Below is a small trained network, with its code and all its weights. Each question gives an input and a class and asks what happens when units are switched off, that is, made to give their printed mean instead of their output.

import numpy as np


def w(rows, s, z=0):
    codes = np.array(rows[::2]) - 128.0
    scale = np.full(codes.shape[1], s)
    scale[-1] = z or s
    return codes * scale


def f(y):
    return y / 2 * (1 + np.tanh(0.7978845608 * (y + 0.044715 * y**3)))


def log_softmax(a):
    a = a - a.max(-1, keepdims=True)
    return a - np.log(np.exp(a).sum(-1, keepdims=True))


def net(x, mask):
    res = np.array(x, float).reshape(1, 7) / 4 @ E
    y = f(res @ A[0][:, :-1].T + A[0][:, -1])
    res = res + np.where(mask, y, B[0][:, -1]) @ B[0][:, :-1]
    return log_softmax(res[-1] @ U[:, :-1].T + U[:, -1])


A, B = {}, {}
E = w([
[111,151,117,123,154,217,86,76,183,61,111,116],'x0',
[72,104,215,107,133,127,183,134,105,120,144,190],'x1',
[163,138,155,57,119,133,159,172,173,145,188,194],'x2',
[118,244,128,121,149,118,63,97,109,92,207,176],'x3',
[117,102,153,198,100,146,110,56,146,143,146,133],'x4',
[119,132,58,147,126,208,117,137,128,193,141,158],'x5',
[228,206,139,139,189,95,158,81,119,141,52,94],'x6',
],0.011)
A[0] = w([
[171,228,85,117,123,147,70,131,162,132,247,188,95],'neuron 0',
[103,126,121,124,123,21,110,184,64,75,109,57,106],'neuron 1',
[150,175,178,172,149,149,162,26,163,91,74,140,146],'neuron 2',
[107,151,103,206,119,119,131,104,34,209,174,187,95],'neuron 3',
[157,124,162,31,124,129,177,202,186,141,138,164,202],'neuron 4',
[191,77,92,188,119,127,147,106,146,193,38,44,112],'neuron 5',
[73,79,123,134,126,172,110,111,177,97,135,101,178],'neuron 6',
[143,163,137,141,124,132,90,139,133,130,133,130,174],'neuron 7',
[127,137,139,139,125,94,116,105,120,99,108,83,252],'neuron 8',
],0.012,0.0025)
B[0] = w([
[100,228,64,61,120,100,122,30,229,143,237,181,237],'neuron 0',
[149,141,153,155,98,76,102,135,44,72,245,65,209],'neuron 1',
[146,185,202,109,139,178,110,67,132,111,24,82,202],'neuron 2',
[60,237,123,147,146,162,106,250,76,246,100,158,195],'neuron 3',
[142,72,140,91,149,97,201,177,108,92,94,205,225],'neuron 4',
[204,67,62,186,132,81,151,132,200,223,56,74,248],'neuron 5',
[80,59,135,160,120,184,109,117,137,91,165,132,191],'neuron 6',
[126,153,65,88,163,117,150,103,110,110,123,93,151],'neuron 7',
[162,116,139,134,117,138,90,102,72,94,146,66,174],'neuron 8',
],0.012,0.018)
U = w([
[73,160,124,181,145,164,115,198,89,201,119,152,34],'0',
[153,79,154,65,161,84,254,206,123,88,122,215,249],'1',
[124,179,65,81,161,131,132,55,217,99,170,160,56],'2',
[32,12,107,194,73,249,110,134,191,64,149,158,164],'3',
[178,181,208,127,211,181,115,19,142,63,23,68,130],'4',
[155,121,136,177,106,76,113,132,57,63,180,54,31],'5',
[204,54,33,228,121,102,164,130,197,186,78,59,220],'6',
],0.008,0.0018)

Each question gives the input, the list of numbers given to net, and the class t.
The units are the neurons (one row each of A and B). Each row of codes is followed by its name. A weight is (code - 128) times the scale printed after its matrix; where a second scale follows, it is the last column's (A, B and U).
mask holds one flag per neuron, in row order. A switched-off neuron (its flag False) gives its mean, the last column of its row in B, instead of its output. The means were averaged over made-up inputs and are rounded, as every weight is.
A unit's drop is (log p(t) with every unit on - log p(t) with that unit switched off) / (log p(t) with every unit on - log p(t) with every unit switched off).
unit that matters most: the unit with the biggest drop
k most important neurons: the k neurons with the biggest drops, biggest first
drop of u: that unit's drop, to one decimal
input [2,1,-8,-3,-3,-8,-7], class 5: unit that matters most => neuron 1
input [2,-3,3,-3,-8,-6,7], class 5: 2 most important neurons => neuron 1; neuron 8
input [0,5,5,-1,2,3,7], class 4: 2 most important neurons => neuron 2; neuron 3
input [2,4,1,0,3,1,1], class 4: 2 most important neurons => neuron 0; neuron 5
input [2,5,8,0,1,6,3], class 1: 2 most important neurons => neuron 4; neuron 2
input [-5,-3,0,1,-4,4,-2], class 0: 2 most important neurons => neuron 3; neuron 5
input [-4,3,2,-3,5,-1,-1], class 1: drop of neuron 5 => 0.8
input [6,7,1,-5,1,-5,-2], class 3: drop of neuron 6 => 1.2
input [-7,-6,-2,-4,-5,-2,-6], class 5: drop of neuron 1 => 2.2
input [-5,1,-4,3,-8,0,-6], class 5: drop of neuron 1 => 2.4
